Each row has a class, written as a number after it.
[ 25  -8  -5  -6   6 -11   6   1  29   1  32 -40  16   7 -34  14   2 -19
  -8 -17  38 -17  11  12  14  47  18 -25  31  25   3  42  23   4  36] => 0
[ 42 -32   3   4  30  51 -20  41 -18  53  10 -20  18 -29  18  -7  13 -57
  -1  12   4 -15  12 -10   2  68  -1 -15  23  18  -7  16 -54  36  -4] => 2
[  3 -48  35 -56 -30   3  37 -28  16  -4  26   1 -24  14   9  20 -11 -31
  13  -9 -10 -20 -37  34  10  -1   9 -26  -6   9  25  18   6   2  12] => 0
[  9  39 -41 -26  32  -2 -32 -26  60 -14  42 -14  15  21   4  30  14 -14
 -43  21  51  40 -57  -6  27 -44  27 -55  12  -1 -27  57  53  -3   2] => 7
[-12 -15  28   0   6 -27 110 -20   4   4  14 -55 -41  31  -8  -7 -15  10
  42 -17  31 -10   0  26  14  44  33 -33  26   8   4  57  10 -16  26] => 3
[ 38  43  13 -25  40  72  14  63   1  25  45  46  57   4  43  -6  14 -40
  27  16  15 -13 -12  -5   6   7  21 -39  -1 -19 -20  23 -60  42  -4] => 0
[ 41   5  28  22  15 -13  37  21   4 -21  -4 -22 -28  38  -9  -5  -2 -30
  35 -22  -3 -38  34 -16   5  10   5 -34 -10  34 -12  -5   5  -3 -23] => 4
[ 23  -7  64  18  -1 -14  18  18 -25  -1   8 -10   4  13  -6  13 -14  14
  25  -9  18 -17  42  -5   7  15  27  23  -8  38  44  23   4  16 -55] => 6
[ 37  13 -13 -19   2  12 -73  33   2  -4  56 -16  52 -15  25 -16   8  13
 -18  20  13   9  27 -19   0   4  12  11  20   0   0  -4  19  29   0] => 5
[-16 -43  15   9   2 -32  25 -36  16  22   2  -5   6  19 -23  25  -1  19
 -11 -19  25 -11  14  33 -11  24 -12 -28  21   1  15  44  12  -7  11] => 8
[ 61  -7 -12  17  32  22 -25  30   5  42  15 -41  19 -23   9 -23  18 -24
  28  19  20 -19  -6 -13   9  71  11 -40  29   0 -15  31 -46  27  26] => 3
[ 36   4  20  -6   4  37  11  68 -16  48  41   8  26 -23  28   7 -14 -42
   4  12  24 -22 -27   0  -1  44  25 -27  32  31  16  34 -51  39   4] => 0
[  1 -34  17 -10  43  36  40  49  -5  41  12   1  27 -27  30   3  -9 -58
   6 -17  -2 -12 -18  -6 -14  28  10 -35  -5  21  -8  13 -63  19   7] => 8
[ 21 -20  -3  -5  35  50 -24  44 -15  48  17  -6  59 -46   4  -7 -16 -51
  41  -5   1  -7   3 -23 -11  60  11 -37  18   6 -58 -10 -73  41  14] => 5
[ 82 -21  27   3  35  32  51  65 -15  16  14 -10  10 -19  53 -11  16 -38
 -12 -12  12 -27   2  -3   1  37  14 -15  17  29  23  32 -46  23  -2] => 8
[ 12  40 -12  13  29 -28  -2  12  28  -2  47 -32   1  -2  -7  11   0 -15
 -14   3  82  19  11  -9  32 -10  31   4  11  18   2  43  74 -10  -6] => 6
[  7  -8  -4 -17  -6  36 -13  69 -10  10  11 -32  26 -49  54  -6 -14 -56
  24  -6  -9 -27 -30 -17  12  39 -24 -25   5  37   8  -4 -57  -2   2] => 7
[ 37   8  39  15 -30  42  42  22 -21   7  21 -18   9  11  -8  -6  -7  -1
  31  -7  22  -2  11  26  24  31   4  39  14  35  60  34 -11  29 -10] => 1
[ 59  -3  40  -5  19  31  25   2 -20 -11  13 -26 -38 -14  55 -15  33  14
 -18  18   6 -10  30  16   7  14  30  49  12   7  56   3 -11  28  -4] => 1
[  8  -1 -31  10  22 -33 -47 -41  25  11  17 -48 -12 -11   7  34  16   1
 -43   6  62  19 -15  -4  12   4  32 -39  24   3 -16  31  35 -20 -12] => 7
[ 91   3 -17   3  10   0 -79 -26  14  -7  37 -56  31 -14  25  10  19  25
  45  21  57  46  21  -3  25   7  32 -13  35 -15 -37  39  18  17 -15] => 5
[ 26  -2  20  21  -2  33  68  41 -12 -27  22 -19 -32  -1   8 -18   8 -60
 -26 -26  27   2  18   2  19  39  12  34 -25  26  19  -6 -13  19  -3] => 2
[ 54 -38  13  52  11  22 -19  14  23  59   0 -68  -2 -33 -35  -7  -1 -40
  36   5  10 -23  16  -1   9  78 -14 -19  28  48   5  47 -45  38  22] => 4
[ 22  -3  31   6 -27  11  73  15   9  13  19   2 -20  17   1   9  -5 -47
  33 -16  -4 -17 -13   6  21   7  -2  -9 -10  38  -5   8   0  -7 -11] => 0
[  5 -68  67 -20 -11  -2  72 -20  12  37  15 -36 -53 -11 -12 -12  -6 -35
  26  -8  19 -17 -16  25  11  30 -17  -3  17  38  29  20 -11  17   7] => 8
[ 16 -35  11 -27   4  -3  90 -12  14 -25   1 -35 -51 -24  14  -2  -5 -65
   2 -21  15 -22 -33  17   9  28  11 -60 -15  43  24  31 -24   2  40] => 7
[-23  -8  23  27  34  26 -43  28   8  70  12   2  31   3 -17  -4  22   0
 -10 -22  13   8  20   0   0  43 -17  45  -8 -25  14   4 -36  52 -12] => 0
[ 39  39 -41  16  20  -3 -56  11  29  42  46 -62  10 -15  -1  -9  30  -8
 -14  26  56  25 -33 -19  31  28  39 -24  34  15  -3  33  17 -19  23] => 7
[ 55  -1 -18  -2   6 -12 -71 -26  43 -11  26 -36  -7   7   9  36  21   7
  -3   1  18  18 -12  -5  30 -22   8 -11  12   5  -2  47  57  -2   0] => 0
[ 30   5   9  -6  35  40  47  22 -21  45  19 -15  13 -48  41 -12   8 -54
  28  13  31 -14   3   4   0  22  26 -30  11  15   6  23 -35  15  13] => 6
[ -7 -12  21 -16 -11 -20  54 -15   8  15  21 -30  -8   3 -13   2 -16  -9
  22 -15  26   6 -27  31  -5  21   9 -14  33 -11  19  33  18  10  20] => 3
[ 53  10   5   0  10  81 -21  69 -27  52  53  12  27 -62  34 -16  17 -82
 -15   5  26   1 -19  -3  -6  41  23   5  12 -17  23 -11 -47  46  14] => 2
[ 26   4 -20  -2   0 -18 -48 -11   9   8  45 -71   9 -19 -10 -12   0  17
  12  10  71  40  31  -3  23  10   4   9  37  25  21  55  42  27   4] => 5
[ 33   8  21  19  -6  58  39  61 -34   6  34 -52  33 -17  20 -34  -9   5
  37 -11  21  -6  13  -2  14  59  16  12  10  -3  28  37 -49  38   9] => 3
[ 20   7 -21  38  13 -15  13  32  31 -11  30 -53  -8  13 -21   8 -13 -48
 -20 -21  61   7  -8 -24  36  25  10 -12  -1  53  -5  51  40  11 -15] => 3
[ 90  21   5   8  36  43 -19  41  -3   2  19 -21 -30 -32  39 -46  25 -14
  47  21  20  -1  -2 -28  28  40   9  -9  13  14 -13  23 -55  49  35] => 5
[ 15 -15   9  10   8 -26 -44 -13  -6  33  15  -7  25 -18 -27 -12  17 -12
  10   4  18  12  59  -7 -17  18   5  11  -8  24  25 -15 -16  34 -29] => 5
[ -9  14   2  35  42  48  92  23  24  25  33 -15   1  17  25  14 -11 -42
  12 -11  31 -15 -28  -1  14  43  51 -71   5  25 -29  83 -33   9  35] => 3
[103   8 -11 -18  29  52 -53  71  -5  48  19 -13  40 -27  30 -28  14 -37
  14  21   3  -6 -42  -3  -3  32  -3 -23  45 -31  -5  11 -46  53  20] => 4
[ 21 -12  19 -29  16 -46  41  -9   8  11 -10 -47 -12   8 -38  -8 -13 -27
  74 -11  21   4  -6   9  15  20  -4 -19  20  25  -8  16  28  -7  12] => 6
[-26   8  15  -5  12   6  77 -23  13  -1  30 -26 -16  25  14  22 -18 -31
  42 -15  53  21 -52  36  12   5  70 -53  -7  23   7  57   6  -9  45] => 6
[ 20 -36   9 -41  26 -56  43 -32  21 -19  13 -40 -34  24 -11   3 -12 -20
  33 -18  27  -1  -8  15   3  39  47 -54  27  20 -31  16  17  -9  41] => 5
[ 57 -22  34  22  16 -37  49 -11  25  31   5 -56 -44  15 -33  -9   6 -50
  59 -24  46   9 -10  29  -1  40  17 -33  17  12   1  17   4  26  16] => 4
[ 21  27 -60 -26  32 -17   1  13  16   5  37 -33  22  -4  43  17   7  -5
 -22  18  72  29  -5  14  25  -5  31 -28  32 -11  -8  69  22 -21   5] => 0
[ 27  16  82  37 -36  56  47  62 -29  46  60  14  14  17  23 -12  -1   5
  29 -17  16 -25   2   7   3  18  12  10  13  30  67  29 -18  25 -15] => 8
[ 52   7  27  -7  18  66  34  44   1  27  24  -7   0 -45  68 -10  16 -81
  62  18  12 -18 -18   4   6  22  -3 -36   4  39   1  18 -83  46  12] => 0
[ 36  -9   4 -29   8  -9 -37  19  10  18  51 -58  21 -19  29 -28  14   1
   2  35  63  34  15  -2  17 -17 -26  16  28   2  16  16  32  29 -32] => 8
[ 56   6  42  51  27  61  17  59 -22  16  32  12  70  -9  40   9  11 -13
  47 -11  12 -21  64  10 -12  61  38  -8 -20  -8   9   4 -64  45 -12] => 1
[  0 -39  34  -4  -4 -54 -41 -36  11  22   5 -13 -16  16 -15   4   9  14
  50   7  23 -15  12  14 -13  19 -19 -40  15   0   3 -14   1  -3  -3] => 8
[ 30 -16  19   8 -12   1  30  31   7  36  15  -9  -5 -28  -5  -7  12 -34
 -13 -10  -2 -18  15  15   6  37 -19  33   7  36  57  24 -16  19   8] => 0
[ 35  20  27  52 -33  13   4  13  18  41  30  -9  -3  16 -23  11  10  -8
  48  -2  16  -4  -6   6  31  35  11   7   5  36  13  34 -11  -4  -1] => 0
[ 38 -56  43 -25  -7  11  55 -16  -5  26  37 -17  -5  -5  34  10   8 -15
 -15 -15  23 -14  -3  32  -5   2  16 -23  21  -7  30  29  21   4  -4] => 8
[  5  24  -1   8  59  28  -4  48 -16  -7  -6 -34  38  11  40   0  -4  -2
  50   8  27 -15   7 -11  13  58  44 -37  10  37 -12  45 -70   6  18] => 6
[ -1  -3  66  34 -11  19  56  28 -16  33  23 -41 -31   3   0 -29   8  -3
  11 -25   6 -30  28  -4  13  47   3  53  12  18  41  -5  -4  11 -20] => 3
[ 31 -19  23  15  -1 -38  22   6   5  12  13  11  39   7 -13  30  -9  37
  16 -12  -2  -7  16  21 -21  28  22 -22  22 -14   4  32  -4 -21   9] => 8
[ 12 -48  37 -18  23 -35  19 -32  20  29   8 -26   3  24 -16  22  -7   8
  39   7  12   2  23  32  -2  33   8 -12  26  -6 -11  17  22  18  -9] => 1
[ 35 -19 -22  -5  14 -33 -36  -5  28  -4  16 -22 -18  16  -8  10  14 -52
  -6   6  41  37  -4  -5  25   2  -6  -4 -15   0 -27   0  41   6 -34] => 2
[114  -3   4  22  27  71 -38  94  -4  35  14 -62  53 -31  25 -42   8 -11
  57  10 -17   2   1 -16  15  63 -20   5  24 -12  -9  36 -65  64  24] => 4
[ 43 -14 -22  13   3  -3 -28  18   1 -21  16 -32 -32 -30  42  18   0   7
 -46  -9  38   6 -20  -9  16 -12  -4  -7  16  21  33  56  25   2  13] => 8
[ 49  32  -6 -11  -2  28  46  23 -16 -28  45  19   8  28  40  -2  12   1
 -35 -31  24 -20  12   5  22   2  58  -4   8  -4  20  29  25 -29   6] => 5
[ -3   3  59  23  20   6 105   5 -11   4 -10 -21   5  24  12  -3  11 -16
  32 -32  23   0  53  26  11  15   8  39 -19  40  42  31 -11  10 -38] => 6
[ 12  10  21  35   2  52   7   1 -18  -6  -6 -55 -38  46   7 -17  17  30
  25  -7   8  11 -23  11  27  51  38  32   2  32  26  11 -38  22  36] => 1
[ 32 -32  31  -4   5 -19  46 -42  27  -8   8 -48 -81  30  10  -9  33 -32
  29  -1  12  20 -24  31  21  43  42  -1  -7   0  -7  -4   1 -16  36] => 2
[-22 -28  14 -20 -14 -19  23 -26  -6  14   3  -8 -10  39  22   5  -2  20
  42  -5  22 -36  -3  32   3  23 -16 -61  32   9  14  34 -10 -35  16] => 8
[ 37 -39  14 -40   1 -27  48  -8   4  -3   2 -49 -45  38  11 -25  10 -15
  23   6  16 -21   0  32  26  42  -8  -3  26  30  23   4  26  -2  19] => 1
[ 54 -23   3   5  53   3 -24  22  10  31  13 -14  11 -30  30   6  30 -27
  -7 -18  10   2 -11  -1 -15  20  25 -25   6 -10  15  15 -24  15  30] => 8
[ 78   0 -27 -42  46  52 -21  56  -7   9   6 -24  48 -25  69 -14  14 -35
  42  34 -24   1 -27   1   5  28  11 -27  22   6 -10  11 -57  27  35] => 1
